Here is a tiny trained network, its code and every weight. The questions are about switching its units off for an input and a class, where a switched-off unit gives its printed mean instead of its output.

import numpy as np


def w(rows, s, z=0):
    codes = np.array(rows[::2]) - 128.0
    scale = np.full(codes.shape[1], s)
    scale[-1] = z or s
    return codes * scale


def f(y):
    return np.maximum(y, 0)


def log_softmax(a):
    a = a - a.max(-1, keepdims=True)
    return a - np.log(np.exp(a).sum(-1, keepdims=True))


def net(x, mask):
    res = np.array(x, float).reshape(1, 8) / 4 @ E
    y = f(res @ A[0][:, :-1].T + A[0][:, -1])
    res = res + np.where(mask, y, B[0][:, -1]) @ B[0][:, :-1]
    return log_softmax(res[-1] @ U[:, :-1].T + U[:, -1])


A, B = {}, {}
E = w([
[77,174,2],'x0',
[205,22,67],'x1',
[128,129,128],'x2',
[128,127,129],'x3',
[129,128,128],'x4',
[128,128,128],'x5',
[246,214,116],'x6',
[128,128,128],'x7',
],0.005)
A[0] = w([
[146,72,108,72],'n1',
[150,89,77,66],'n2',
[176,69,103,41],'n3',
[217,186,114,86],'n4',
[38,46,123,84],'n5',
[173,168,98,107],'n6',
[121,139,114,142],'n7',
[45,68,129,108],'n8',
[183,24,61,24],'n9',
[101,95,129,98],'n10',
[146,102,165,124],'n11',
[100,91,151,101],'n12',
[145,94,112,60],'n13',
[116,144,114,139],'n14',
[139,67,97,66],'n15',
[57,221,182,2],'n16',
[78,84,137,90],'n17',
[53,80,128,79],'n18',
[100,149,43,139],'n19',
[192,179,134,53],'n20',
[174,165,122,88],'n21',
[176,88,241,136],'n22',
[76,89,148,85],'n23',
[98,157,42,131],'n24',
[195,71,79,53],'n25',
[86,183,178,14],'n26',
[122,155,63,143],'n27',
[100,182,158,36],'n28',
[163,112,212,104],'n29',
[89,186,158,30],'n30',
[140,143,131,118],'n31',
[146,86,186,104],'n32',
[190,167,116,96],'n33',
[150,103,187,144],'n34',
[130,130,177,127],'n35',
[114,144,78,131],'n36',
[195,186,116,92],'n37',
[84,158,150,72],'n38',
[164,67,92,53],'n39',
[153,98,199,146],'n40',
[85,166,2,129],'n41',
[83,93,140,103],'n42',
[106,143,59,117],'n43',
[112,122,119,134],'n44',
],0.0097,0.00085)
B[0] = w([
[90,164,144,174],'n1',
[82,163,149,181],'n2',
[76,173,150,188],'n3',
[214,164,62,223],'n4',
[225,163,67,233],'n5',
[184,141,91,189],'n6',
[124,113,135,147],'n7',
[212,156,76,220],'n8',
[31,206,165,234],'n9',
[159,141,107,163],'n10',
[119,86,141,165],'n11',
[170,132,103,170],'n12',
[98,150,138,157],'n13',
[119,112,141,151],'n14',
[91,176,141,179],'n15',
[23,210,166,238],'n16',
[179,150,93,185],'n17',
[200,152,83,205],'n18',
[124,45,160,211],'n19',
[190,151,78,195],'n20',
[173,149,92,179],'n21',
[126,7,152,230],'n22',
[178,148,92,186],'n23',
[127,43,162,214],'n24',
[64,195,151,210],'n25',
[58,181,151,197],'n26',
[130,68,146,194],'n27',
[75,174,141,181],'n28',
[119,46,146,198],'n29',
[67,175,150,190],'n30',
[140,136,117,144],'n31',
[120,69,151,183],'n32',
[188,152,83,193],'n33',
[127,65,142,183],'n34',
[107,94,149,167],'n35',
[130,79,144,177],'n36',
[197,161,73,207],'n37',
[92,172,140,179],'n38',
[71,173,150,189],'n39',
[126,53,148,193],'n40',
[124,2,173,252],'n41',
[172,147,97,179],'n42',
[127,63,155,193],'n43',
[144,125,120,145],'n44',
],0.028,0.0041)
U = w([
[145,2,159,253],'0',
[236,177,31,119],'1',
[52,214,154,45],'2',
],0.0087,0.00013)

Each question gives the input, the list of numbers given to net, and the class t.
The units are the neurons (one row each of A and B). Each row of codes is followed by its name. A weight is (code - 128) times the scale printed after its matrix; where a second scale follows, it is the last column's (A, B and U).
mask holds one flag per neuron, in row order. A switched-off neuron (its flag False) gives its mean, the last column of its row in B, instead of its output. The means were averaged over made-up inputs and are rounded, as every weight is.
A unit's drop is (log p(t) with every unit on - log p(t) with that unit switched off) / (log p(t) with every unit on - log p(t) with every unit switched off).
The circuit of an input: a set's keep is (log p(t) with only the set's units on - log p(t) with every unit switched off) / (log p(t) with every unit on - log p(t) with every unit switched off). Starting from the 12 units with the biggest drops (on a tie, the unit counted first), units are removed one at a time, each time the one whose removal leaves the highest keep (on an exact tie, the one counted first), for as long as the keep stays at least 0.8.
circuit, biggest first: the units of the circuit, biggest drop first
k most important neurons: the k neurons with the biggest drops, biggest first
drop when u is switched off: that unit's drop, to one decimal
input [1,7,4,4,2,6,-5,5], class 2: circuit, biggest first	n9
input [7,-7,7,6,-2,8,-4,-5], class 0: 3 most important neurons	n41; n24; n19
input [-1,6,8,-2,2,-2,5,1], class 2: 3 most important neurons	n9; n25; n5
input [-6,7,-6,5,1,-8,-5,0], class 2: 2 most important neurons	n9; n41
input [-6,3,-6,-6,0,8,-8,-4], class 1: 2 most important neurons	n5; n8
input [-7,8,6,-6,-5,-5,7,8], class 2: 3 most important neurons	n9; n25; n3
input [5,-5,0,-8,8,-4,-3,-7], class 0: 3 most important neurons	n41; n9; n24
input [-7,-7,-4,-5,5,-4,7,-5], class 0: 3 most important neurons	n22; n29; n40
input [-5,-8,-6,-5,4,-1,-8,2], class 1: 3 most important neurons	n5; n8; n18
input [-3,1,-7,-5,5,6,-4,1], class 1: 2 most important neurons	n41; n5
input [6,6,-3,0,-1,1,2,-6], class 0: 2 most important neurons	n41; n16
input [-1,-6,8,-4,-1,-4,-7,2], class 1: 2 most important neurons	n5; n8
input [2,-3,1,-7,1,-3,0,-2], class 2: 2 most important neurons	n22; n29
input [5,6,-8,1,0,-5,3,-4], class 2: 3 most important neurons	n9; n25; n22
input [6,5,-3,-8,2,7,3,7], class 0: drop when n41 is switched off	0.4
input [4,0,6,4,1,-8,-6,-6], class 1: drop when n2 is switched off	0.0
input [7,4,-8,-2,8,7,6,4], class 0: drop when n41 is switched off	0.9
